Table B holds the same points as the rows below, measured another way and shuffled. Each row below is followed by which row of B it is.
(in the rows, 128 means zero)
B:
1: [125 132 114 105 122 136 123 176 150  89 145 122 109 113 158 128 123 181
 151 175 135 140 128 138 126 128 116 128 163 128 131 101 145 132 122  83
 149  61 122 108 102]
2: [123 169 159 114 104  59 146 136 166 108 140 161 131 147 132 128 161 146
 142 167 108 130 197 137 129 134 129 104 152 125  90 113 102 143 121 101
 137  76 133 128 106]
3: [141  82 152  76 121 159 169 160 139  77 117 143 125 130 157 136 180 166
 149 141  99 113 161 138 153 123 134 159 117 126  87 103 138 108 129 106
 133 121 112 118 134]
4: [105  43 169  71 111 187 177 103 138  98  78 130 154 135 147 156 204 176
 142 122 111 121 138 141 179 116 162 187 121 103 134 145 121  98 122  91
 136 130  98 156 124]
5: [139  81  63 113 129 178  90 177 131 104 138 109  95  74 155 146  87 150
 142 123 158 133  78 138 124 115 129  98 142 124 177 103 168 111 121 104
 129 107 111 104  94]
6: [104 167 104 157 134 119  84  95 123 172 127 114 129 113 105 124  80  95
 113 106 163 136  88 127 112 129 133 103 142 119 175 161 128 145 122 149
 116 136 139 141 107]
7: [119 209 102 156 142  90  76  98 115 189 138 117 110 125 104 100  72  78
 109  97 161 133 103 135  99 130 114  91 117 135 143 152 126 156 124 174
 111 152 153 133 124]
8: [143 179 104 117 146 113  85 148 123 119 169 142 121 106 116 104  85  70
 124  93 128 112 129 136 101 133 108  84 122 140 107 130 148 152 130 178
  97 161 150  98 125]
9: [159 151 121 156 118  66 143 174 145 111 153 142  99 145 144 124 123 160
 142 188 114 137 175 117 104 134 107 102 142 147  95  80 116 129 132  94
 156  79 131 111 130]
10: [ 59  64 137  78 107 218 130 122 169  69 123 125 185  75 144 169 148 163
 145 115 146 137  76 144 171 121 168 148 201  84 211 174 143 130 111  79
 112  71 109 127  69]
11: [144 152 110 208 136  81 108 118 108 168 157 130 140 130  94 130  73  74
 102 118 130 134 115  97  92 136 119  86 131 145 153 127 108 138 138 158
 122 158 142 125 149]
12: [128 128 170  73 119 141 176 177 155  48 158 156 137 135 157 119 175 173
 157 167  83 119 180 140 146 135 115 145 157 134  66  93 136 136 127  98
 132  74 129  98 133]
13: [125 181 164 114 104  58 155 155 166  92 153 160 129 153 142 117 162 164
 149 188 101 135 199 135 123 137 115 110 160 134  77  97 105 146 125  92
 149  61 138 118 114]
14: [109 192 165 120 127  90 128 114 145 114 156 153 156 140 108 111 130  93
 126 119 108 121 165 133 121 140 121 108 148 127  97 149 112 158 127 153
 106 122 149 120 126]
15: [ 78  44 134  94  96 185 160 164 178  53 127 133 167  87 163 177 168 209
 158 170 131 148 110 133 169 122 159 144 209  93 199 129 131 115 115  36
 149  31  96 123  71]
16: [ 95  55 127 170 115 165 145  76 127 161  82 111 165 128 113 168 145 147
 113 119 154 145  84 107 154 122 165 160 142 105 206 164 102 106 129  94
 142 131 109 168 117]
17: [105 158  85 129 139 166  73 165 134 103 173 107 124  79 132 122  60 122
 136 136 157 139  71 137 107 135 115  94 183 123 177 128 166 156 116 120
 115  84 136  95  89]
18: [ 81  73 157  95 109 180 157 101 156 106  93 124 168 122 140 155 174 177
 140 131 139 140 113 140 170 123 158 168 163  96 173 160 116 117 118  80
 135  90 109 154 100]
19: [104 177 182 121 116  81 156 120 158  97 155 156 163 156 117 116 156 129
 133 158  98 129 188 132 132 142 120 125 161 124  81 138  99 155 128 120
 123  86 144 125 125]
20: [146  58 133  77 121 171 163 148 130  94  99 137 119 119 156 145 182 167
 146 116 110 116 140 140 157 115 142 155 103 123 111 106 142  95 130 106
 137 141 104 127 135]
21: [ 92  30 148  84 111 200 159  99 150  96  79 136 167 103 142 174 188 161
 137  90 127 122 111 134 181 114 174 174 139  96 182 164 123  99 124  92
 119 136  97 155 101]
22: [151  91 133 125 148 183 147 147  99 107 130 109 127 133 137 118 131 144
 128 135 111 123 103 117 132 130 113 169 107 145 110 113 149 115 139 138
 133 154 127 118 170]
23: [139 218 113 103 144  75  74 128 134 142 164 161 106 108 113  94  86  57
 124  76 131 104 162 152 105 127 108  66 107 140  75 133 143 163 129 195
  80 170 158 102 119]
24: [ 68 172 152 111 122 145 119 113 162 102 150 126 167 112 117 126 111 141
 136 146 146 146 104 141 139 138 131 124 199 101 167 170 128 163 112 104
 117  60 138 124  90]
25: [138  73  98 234 123 129 138 129 112 146 153 115 164 124  96 167  78  93
 101 139 126 145  80  74 103 141 141 101 158 136 198 124 103 121 144 117
 138 144 122 125 144]
26: [152 184  78 147 144  92  79 156 115 155 154 115  83 116 131 100  71 111
 128 143 153 132 112 133  90 130 100  93 122 147 120 104 149 143 127 150
 131 121 145 106 124]
27: [122 161  83 111 146 158  67 108 113 167 119 109 105  95 123 113  79  88
 118  80 168 123  76 147 120 119 129 107 108 121 166 159 158 138 121 169
 102 169 135 129 106]
28: [112 203 143  86 146 148 106 196 146  49 207 139 141 101 139  95  87 121
 151 156  97 118 129 141 102 146  87 102 190 138  87 115 168 171 121 143
 107  77 149  71 121]

[126  97 118 139 129 120 123 120 151 122 127 121 164 123 123 111 118 101
 126 141 128 149 122 128 129 138 129 128 111 128 126 128 129 114 131 107
 125 126 142 133 116  91 122 130 127 135 124  80 122]	14
[130 167 126 130 152 100 119 129 111 126 130 115 130 130 125 100 120 124
 130 121 132 104 133 134 133 111 127 139 167 129 155 129 141 138 122 149
 115 129 120 123 118 123 142 127 135 133 138 156  16]	4
[129 111 131 119 110 148 138 135 149 133 128 136 108 129 136 172 131 139
 128 125 126 138 135 118 123 125 129 118 108 128 116 122 122 140 130 122
 142 130 132 133 145 166 139 126 136 121 124 130 218]	26
[121  51 153 107 114 143 115 132 161 129 131 144 132 119 130 158  98  70
 119 136 127 151 184  88 113 152 127 123 115 158 175 120 123 133 130  66
 121 121 129 131 115 128 167 122 108 127 113  98 178]	28
[129 153 114 136 141 132 132 114 172 126 131 118 133 127 121 123 106 124
 134 136 126 132 150 143 132 125 127 127  97 112 133 139 125 116 121 123
 135 132 137 127 105 128 151 131 111 118 126  97 107]	2
[127  97 134 121 118 145 133 107 146 135 133 117 155 121 126 141 127  94
 135 135 128 136 155 134 121 118 131 115 129 112 144 113 108 134 125 134
 127 124 126 147 143 113  93 132 104 126 124  69  78]	24
[125  74 131 143 119 131 122 132 136 124 128 138 136 130 130 135 115 106
 120 137 125 134 114 112 125 146 128 127  96 137 135 126 130 122 135  98
 132 123 144 126 138 105 121 125 142 125 124 105 191]	8
[126 123 141 104 126 116 119 152 103 129 124 138 124 123 131 128 133 129
 122 118 130 133 141 104 124 132 126 136 166 160 138 125 139 140 130 116
 114 128 114 125 117 137 162 124 131 141 126 178 150]	22
[126  85 153 119 105 165 135 122 131 137 133 143 111 129 135 177 123 104
 127 129 126 120 157 117 114 129 130 112 110 124 153 114 107 139 130 115
 134 122 125 136 161 145  90 125 106 114 123 103 164]	17
[127 169 151 120 141 157 128 102 116 136 140 140  94 131 122 136 109 103
 136 128 127  87 190 147 120 120 128 119 129 107 185 132 102 130 115 147
 121 123 105 124 136 133 108 130  67  99 130 117  17]	15
[128 160 131 115 133 147 133 124 157 130 129 138 100 125 125 144 116 144
 132 128 125 137 165 131 127 136 125 123 104 130 124 144 120 121 121 119
 137 133 122 122 103 157 172 130 100 115 120 137 176]	9
[129 105 123 139 110 143 139 120 124 132 127 122 141 129 132 140 146 128
 132 133 128 136 105 138 128 121 131 118 116 107 106 116 116 128 133 142
 136 126 135 142 160 120  70 131 136 129 128  93 138]	6
[128 127 152 123 120 158 133 127 113 136 135 148  75 138 134 167 120 128
 127 122 126  91 147 124 119 126 128 119 114 122 160 126 115 140 127 135
 135 125 118 121 164 168 117 123 114 102 130 156 158]	5
[129 158 135 125 145 110 117 139 117 125 131 132 104 133 128 117 114 129
 125 120 130 101 142 120 129 126 126 138 150 142 159 135 141 136 124 133
 119 129 122 115 119 144 170 124 134 123 131 177  93]	20
[121 118 141 138 127 159 130 110  65 125 125 168 122 127 118 101 153 145
 124 136 121 130 109 141 128 176 126 127  85 121  96 146 105  79 135 119
 120 119 117 116 127  70  44 135  78 118 117 113 142]	25
[127 148 134 122 146 111 116 137 130 124 131 130 115 129 126 117 105 119
 125 123 129 113 157 118 127 130 125 138 146 147 162 137 142 135 124 120
 119 130 123 115 106 140 183 124 128 124 131 164  98]	3
[130  92 129 139 108 133 134 133 122 133 128 120 131 134 139 155 138 123
 127 127 130 120 102 124 126 113 131 121 131 118 122 108 128 145 135 139
 138 126 138 139 175 140  94 124 161 131 134 122 160]	27
[128  73 116 156 119 122 127 130 162 123 126 121 150 132 131 135 113  96
 123 141 126 139  98 119 129 136 129 126  87 127 129 124 136 121 136  99
 141 126 159 130 139 116 126 125 161 125 128  89 200]	23
[129 161 130 146 146 112 122 117  87 127 133 121 129 135 124  97 124 111
 130 126 131  88 126 143 131 115 129 134 152 111 161 128 134 130 124 158
 116 124 121 123 141 101  95 129 126 123 140 134   4]	21
[127 122 118 128 137 121 124 117 162 123 128 117 161 120 119 106 112 106
 130 139 127 151 143 135 131 134 128 129 114 128 132 135 128 115 125 112
 124 129 134 132  95 100 143 132 113 134 123  82  98]	19
[124 103 125 142 119 148 133 122 108 124 124 148 136 127 124 113 146 140
 125 137 123 146  93 135 130 155 128 126  89 122  88 138 117  96 135 112
 132 124 134 126 128  92  77 132 114 127 117 102 184]	11
[127 119 148 138 133 143 126 105 101 135 138 130 131 132 127 127 117  84
 132 132 129  92 156 140 119 120 130 120 139 104 182 116 103 135 123 147
 115 118 117 135 159 106  66 129  94 112 134  95  12]	10
[129 163 125 137 131 134 136 112  82 132 127 124 135 129 125 105 156 145
 135 125 129 113 106 154 132 117 130 126 144 103 109 126 115 121 128 172
 122 126 116 134 146 105  61 135 114 129 134 123  49]	16
[125 135 139 106 144 114 114 133 156 125 132 133 124 123 124 125  95 100
 125 129 128 129 186 112 123 136 125 132 139 153 175 136 136 133 121  96
 119 129 121 117  89 139 202 124 105 124 122 140 113]	12
[130  94 117 137 107 135 140 127 145 132 125 117 147 128 134 148 147 133
 130 132 128 146  95 132 128 119 131 118 117 112  93 112 123 132 134 133
 141 128 142 144 157 130  94 130 149 135 127  92 187]	7
[129 146 143 105 126 148 131 127 150 136 134 132  98 127 130 167 114 123
 132 123 127 117 184 124 119 117 127 120 130 128 152 126 117 145 120 129
 134 130 116 129 129 173 161 126 105 114 124 137 137]	1
[129 159 121 119 138 133 129 118 183 127 131 122 126 123 121 132 105 125
 134 134 126 141 170 135 128 128 127 126 107 123 137 137 122 123 118 116
 132 133 129 127  93 143 178 130 104 119 121 107 125]	13
[130 156 129 125 138 125 130 115 119 132 132 112 136 128 125 117 128 116
 135 125 131 109 143 144 128 107 130 127 158 112 151 121 121 138 121 162
 118 127 118 135 136 121 107 131 115 126 135 119  22]	18
